Below are the code and all the weights of a small trained network. Each question names an input and a target symbol and asks about switching units off, where a switched-off unit gives its printed mean instead of its output.

import numpy as np


def w(rows, s, z=0):
    codes = np.array(rows[::2]) - 128.0
    scale = np.full(codes.shape[1], s)
    scale[-1] = z or s
    return codes * scale


def f(y):
    return y / 2 * (1 + np.tanh(0.7978845608 * (y + 0.044715 * y**3)))


def softmax(a):
    e = np.exp(a - a.max(-1, keepdims=True))
    return e / e.sum(-1, keepdims=True)


def log_softmax(a):
    a = a - a.max(-1, keepdims=True)
    return a - np.log(np.exp(a).sum(-1, keepdims=True))


def net(x, mask):
    ids = ['ΓΘΠΣΦαβδεζλμξτψω'.index(c) for c in x.split()]
    T = len(ids)
    res = E[ids] + P[:T]
    u = 0
    for l in range(3):
        q, k, v = (res @ M[l].T for M in (Q, K, V))
        z = softmax(np.where(np.tri(T) > 0, q @ k.T / 3**0.5, -1e9)) @ v
        res = res + np.where(mask[u], z, O[l][:, -1]) @ O[l][:, :-1]
        u += 1
        y = f(res @ A[l][:, :-1].T + A[l][:, -1])
        res = res + np.where(mask[u : u + 12], y, B[l][:, -1]) @ B[l][:, :-1]
        u += 12
    return log_softmax(res[-1] @ U[:, :-1].T + U[:, -1])


Q, K, V, O, A, B = {}, {}, {}, {}, {}, {}
E = w([
[47,155,194,114,146,88],'Γ',
[238,78,168,200,216,199],'Θ',
[200,122,82,134,109,140],'Π',
[135,99,124,136,95,145],'Σ',
[162,129,154,145,51,84],'Φ',
[136,113,95,117,77,89],'α',
[42,118,146,90,102,197],'β',
[202,60,17,170,179,143],'δ',
[132,98,113,103,113,188],'ε',
[152,127,97,50,180,213],'ζ',
[181,174,130,77,96,150],'λ',
[95,68,130,133,132,224],'μ',
[252,147,63,152,183,84],'ξ',
[71,64,94,131,46,177],'τ',
[193,218,153,61,133,106],'ψ',
[213,149,120,95,230,156],'ω',
],0.013)
P = w([
[135,152,84,72,74,136],'0',
[117,171,47,106,105,144],'1',
[183,17,191,30,154,78],'2',
[198,104,170,124,98,212],'3',
[97,173,51,148,165,107],'4',
[198,8,188,74,201,64],'5',
[186,113,176,106,124,234],'6',
[77,182,45,186,196,91],'7',
[220,182,167,249,16,188],'8',
[208,126,180,92,152,241],'9',
],0.011)
Q[0] = w([
[16,96,161,253,168,87],'0.h1',
[116,192,42,40,217,233],'0.h1',
[216,113,92,207,81,238],'0.h1',
],0.0043)
K[0] = w([
[138,138,67,133,153,200],'0.h1',
[80,201,58,138,253,151],'0.h1',
[85,117,88,67,150,159],'0.h1',
],0.0058)
V[0] = w([
[158,103,184,135,69,99],'0.h1',
[102,96,67,109,177,87],'0.h1',
[88,122,112,177,188,254],'0.h1',
],0.0058)
O[0] = w([
[152,255,224,26,97,137,10],'0.h1',
[135,171,246,39,208,41,187],'0.h1',
[181,209,164,66,167,97,164],'0.h1',
],0.0055,0.0014)
A[0] = w([
[182,95,131,130,146,103,154],'0.n1',
[58,107,106,120,129,95,188],'0.n2',
[94,188,54,136,139,116,5],'0.n3',
[87,213,147,128,117,135,163],'0.n4',
[84,145,62,100,112,139,39],'0.n5',
[157,156,105,116,146,179,170],'0.n6',
[117,145,97,130,153,198,157],'0.n7',
[145,76,90,133,123,115,232],'0.n8',
[130,187,74,107,120,41,186],'0.n9',
[76,146,247,170,104,145,227],'0.n10',
[146,127,55,177,142,98,140],'0.n11',
[159,76,129,147,138,171,62],'0.n12',
],0.011,0.0026)
B[0] = w([
[60,79,191,85,128,167,223],'0.n1',
[52,155,131,37,121,159,142],'0.n2',
[85,70,123,117,229,70,157],'0.n3',
[214,174,179,106,141,87,150],'0.n4',
[81,165,36,74,208,98,139],'0.n5',
[216,75,139,186,67,128,253],'0.n6',
[162,224,194,125,164,105,217],'0.n7',
[67,147,203,87,149,224,188],'0.n8',
[147,1,45,139,69,73,174],'0.n9',
[234,90,117,132,119,179,187],'0.n10',
[104,68,171,172,104,140,172],'0.n11',
[123,156,202,109,50,79,204],'0.n12',
],0.0067,0.0051)
Q[1] = w([
[174,125,133,121,165,154],'1.h1',
[131,52,172,18,112,128],'1.h1',
[108,152,137,157,98,2],'1.h1',
],0.0078)
K[1] = w([
[104,133,86,229,151,170],'1.h1',
[49,125,122,169,188,84],'1.h1',
[160,55,109,25,2,152],'1.h1',
],0.0061)
V[1] = w([
[146,122,73,80,110,25],'1.h1',
[168,85,101,3,67,133],'1.h1',
[109,78,107,93,117,164],'1.h1',
],0.0048)
O[1] = w([
[191,2,86,33,202,97,159],'1.h1',
[221,118,53,115,186,168,255],'1.h1',
[65,115,145,81,43,183,183],'1.h1',
],0.0074,0.0025)
A[1] = w([
[139,170,128,138,194,132,185],'1.n1',
[166,110,193,156,82,97,77],'1.n2',
[67,156,83,144,129,177,212],'1.n3',
[136,214,106,247,99,153,47],'1.n4',
[121,74,127,128,90,161,253],'1.n5',
[123,141,103,79,212,131,38],'1.n6',
[53,159,102,81,144,139,112],'1.n7',
[116,173,153,78,111,93,233],'1.n8',
[122,246,126,183,100,145,137],'1.n9',
[97,132,37,130,84,97,138],'1.n10',
[111,149,177,147,89,175,203],'1.n11',
[156,153,134,129,105,128,241],'1.n12',
],0.011,0.0039)
B[1] = w([
[157,171,177,186,71,119,182],'1.n1',
[85,167,48,29,126,153,241],'1.n2',
[50,193,151,158,185,238,144],'1.n3',
[39,56,181,2,149,93,179],'1.n4',
[165,186,115,98,187,135,255],'1.n5',
[123,171,217,158,101,113,195],'1.n6',
[84,192,152,66,164,147,147],'1.n7',
[150,68,158,52,219,147,157],'1.n8',
[41,74,241,141,155,155,173],'1.n9',
[140,188,41,44,69,100,164],'1.n10',
[194,136,129,134,179,53,245],'1.n11',
[150,124,123,174,249,149,223],'1.n12',
],0.0075,0.0061)
Q[2] = w([
[70,153,118,120,51,157],'2.h1',
[254,239,114,177,194,188],'2.h1',
[16,89,140,66,105,93],'2.h1',
],0.0072)
K[2] = w([
[125,107,131,58,109,163],'2.h1',
[59,212,113,224,114,29],'2.h1',
[225,108,243,27,1,250],'2.h1',
],0.0066)
V[2] = w([
[60,175,143,107,104,193],'2.h1',
[169,244,175,82,135,73],'2.h1',
[160,141,190,154,160,254],'2.h1',
],0.0087)
O[2] = w([
[131,77,176,124,142,251,86],'2.h1',
[124,151,185,92,70,126,254],'2.h1',
[91,196,143,118,155,112,236],'2.h1',
],0.013,0.007)
A[2] = w([
[203,71,146,206,144,142,96],'2.n1',
[62,134,183,128,121,170,99],'2.n2',
[92,171,29,147,18,171,194],'2.n3',
[78,85,189,108,139,97,253],'2.n4',
[157,126,62,170,209,189,185],'2.n5',
[102,165,49,74,213,124,65],'2.n6',
[133,92,83,175,107,67,75],'2.n7',
[105,98,196,111,162,64,197],'2.n8',
[131,152,152,9,166,198,229],'2.n9',
[26,147,89,50,100,100,44],'2.n10',
[186,100,125,114,2,91,68],'2.n11',
[42,129,214,79,139,175,18],'2.n12',
],0.0092,0.0045)
B[2] = w([
[58,115,93,1,41,171,141],'2.n1',
[175,80,136,121,151,123,163],'2.n2',
[106,209,90,80,100,193,138],'2.n3',
[127,126,162,53,179,129,170],'2.n4',
[118,165,70,134,206,182,143],'2.n5',
[151,39,136,201,114,94,156],'2.n6',
[132,95,182,105,113,186,140],'2.n7',
[95,135,95,103,135,155,179],'2.n8',
[62,113,170,175,96,108,252],'2.n9',
[150,79,106,156,103,170,152],'2.n10',
[156,110,239,112,181,152,146],'2.n11',
[226,131,82,134,114,113,201],'2.n12',
],0.0096,0.028)
U = w([
[41,27,209,139,63,77,206],'Γ',
[69,170,172,79,191,105,109],'Θ',
[134,185,58,109,167,172,182],'Π',
[9,216,124,137,144,212,187],'Σ',
[141,209,92,60,80,165,99],'Φ',
[85,102,94,98,61,168,96],'α',
[185,75,196,226,65,97,1],'β',
[80,104,104,179,244,153,104],'δ',
[90,171,153,185,146,182,170],'ε',
[101,253,220,198,27,96,124],'ζ',
[195,191,115,104,79,145,143],'λ',
[153,123,182,232,191,150,109],'μ',
[181,43,78,134,164,119,65],'ξ',
[137,76,137,193,97,176,80],'τ',
[232,99,143,114,56,81,3],'ψ',
[213,174,113,203,126,34,228],'ω',
],0.0065,0.0066)

Each question gives the input, a string of symbols that net reads in full, and the target symbol t.
The units are the heads (3 rows each of Q, K, V and O) and the neurons (one row each of A and B). Each row of codes is followed by its name. A weight is (code - 128) times the scale printed after its matrix; where a second scale follows, it is the last column's (O, A, B and U).
mask holds one flag per unit, layer by layer, with each layer's heads first. A switched-off unit (its flag False) gives its mean, the last column of its rows in O or B, instead of its output. The means were averaged over made-up inputs and are rounded, as every weight is.
A unit's drop is (log p(t) with every unit on - log p(t) with that unit switched off) / (log p(t) with every unit on - log p(t) with every unit switched off).
The circuit of an input: a set's keep is (log p(t) with only the set's units on - log p(t) with every unit switched off) / (log p(t) with every unit on - log p(t) with every unit switched off). Starting from the 12 units with the biggest drops (on a tie, the unit counted first), units are removed one at a time, each time the one whose removal leaves the highest keep (on an exact tie, the one counted first), for as long as the keep stays at least 0.8.
circuit, biggest first: the units of the circuit, biggest drop first
most important unit: the unit with the biggest drop
top k neurons: the k neurons with the biggest drops, biggest first
top k neurons in layer l: the k neurons of layer l with the biggest drops, biggest first
input ξ Π δ Φ Γ Π δ Γ ε ω, target Γ: circuit, biggest first -> [2.h1 0.n2 2.n9]
input λ Γ ψ Π ζ μ τ α, target α: top 2 neurons in layer 2 -> [2.n3 2.n6]
input Σ Γ τ ψ, target Γ: circuit, biggest first -> [2.h1 2.n9]
input Γ ω ψ μ ω ω, target Θ: most important unit -> 2.n4
input τ ζ ω ω ψ ζ Π, target ψ: top 3 neurons in layer 2 -> [2.n9 2.n11 2.n8]
input λ ω Φ Θ Θ ξ Γ μ λ, target Θ: top 4 neurons -> [1.n4 1.n12 2.n4 1.n9]
input Γ ε ψ λ τ ω ω Π, target Π: top 4 neurons in layer 1 -> [1.n2 1.n4 1.n9 1.n10]
input ξ ψ ε ω Π α ω τ ω ξ, target τ: top 2 neurons in layer 1 -> [1.n7 1.n3]
input Σ Γ δ ξ ζ, target ζ: top 2 neurons in layer 1 -> [1.n6 1.n1]
input μ Θ Γ μ, target Θ: top 2 neurons -> [1.n11 0.n7]
input δ ω ζ ζ λ, target λ: top 3 neurons in layer 2 -> [2.n3 2.n9 2.n7]
input ω μ ξ ω Γ ω Σ Γ ξ μ, target Γ: top 2 neurons in layer 2 -> [2.n12 2.n1]
input ε Γ Σ Γ Σ λ ω Π ψ ω, target Π: top 3 neurons in layer 0 -> [0.n9 0.n11 0.n3]
input μ ζ Σ μ, target ζ: most important unit -> 0.n7
input ω Γ ξ Φ ω ω ψ, target ω: top 3 neurons -> [1.n8 0.n2 0.n9]
input ω ψ ω ξ λ, target λ: top 2 neurons in layer 2 -> [2.n3 2.n9]
input ζ ω β Γ ω ω Γ Γ α, target Γ: top 2 neurons -> [1.n2 2.n9]
input λ μ Φ ω ξ, target ξ: top 3 neurons in layer 0 -> [0.n9 0.n11 0.n3]
input ξ ε ω ζ ω Γ ξ β ω α, target β: top 3 neurons -> [2.n12 2.n9 0.n5]
input Φ ω ξ, target Γ: circuit, biggest first -> [2.n12]
input ω ξ Γ ω β ω ω α ζ ω, target α: top 3 neurons -> [2.n1 1.n10 0.n9]
input Σ ω α Γ ψ λ β, target ψ: top 2 neurons -> [0.n9 2.n9]
input τ ξ Γ μ, target ξ: top 2 neurons in layer 1 -> [1.n2 1.n11]
input τ ζ ζ Γ α ζ λ, target α: top 2 neurons -> [2.n1 1.n10]
input Φ ξ λ ε λ ω ω ζ δ, target Γ: top 2 neurons -> [1.n2 1.n4]
input μ ω β ω τ, target τ: top 2 neurons -> [2.n6 2.n10]
input α ω δ ω Σ ζ λ μ ξ, target Γ: most important unit -> 1.n4
input λ ξ Θ Φ, target ξ: top 2 neurons in layer 0 -> [0.n9 0.n11]
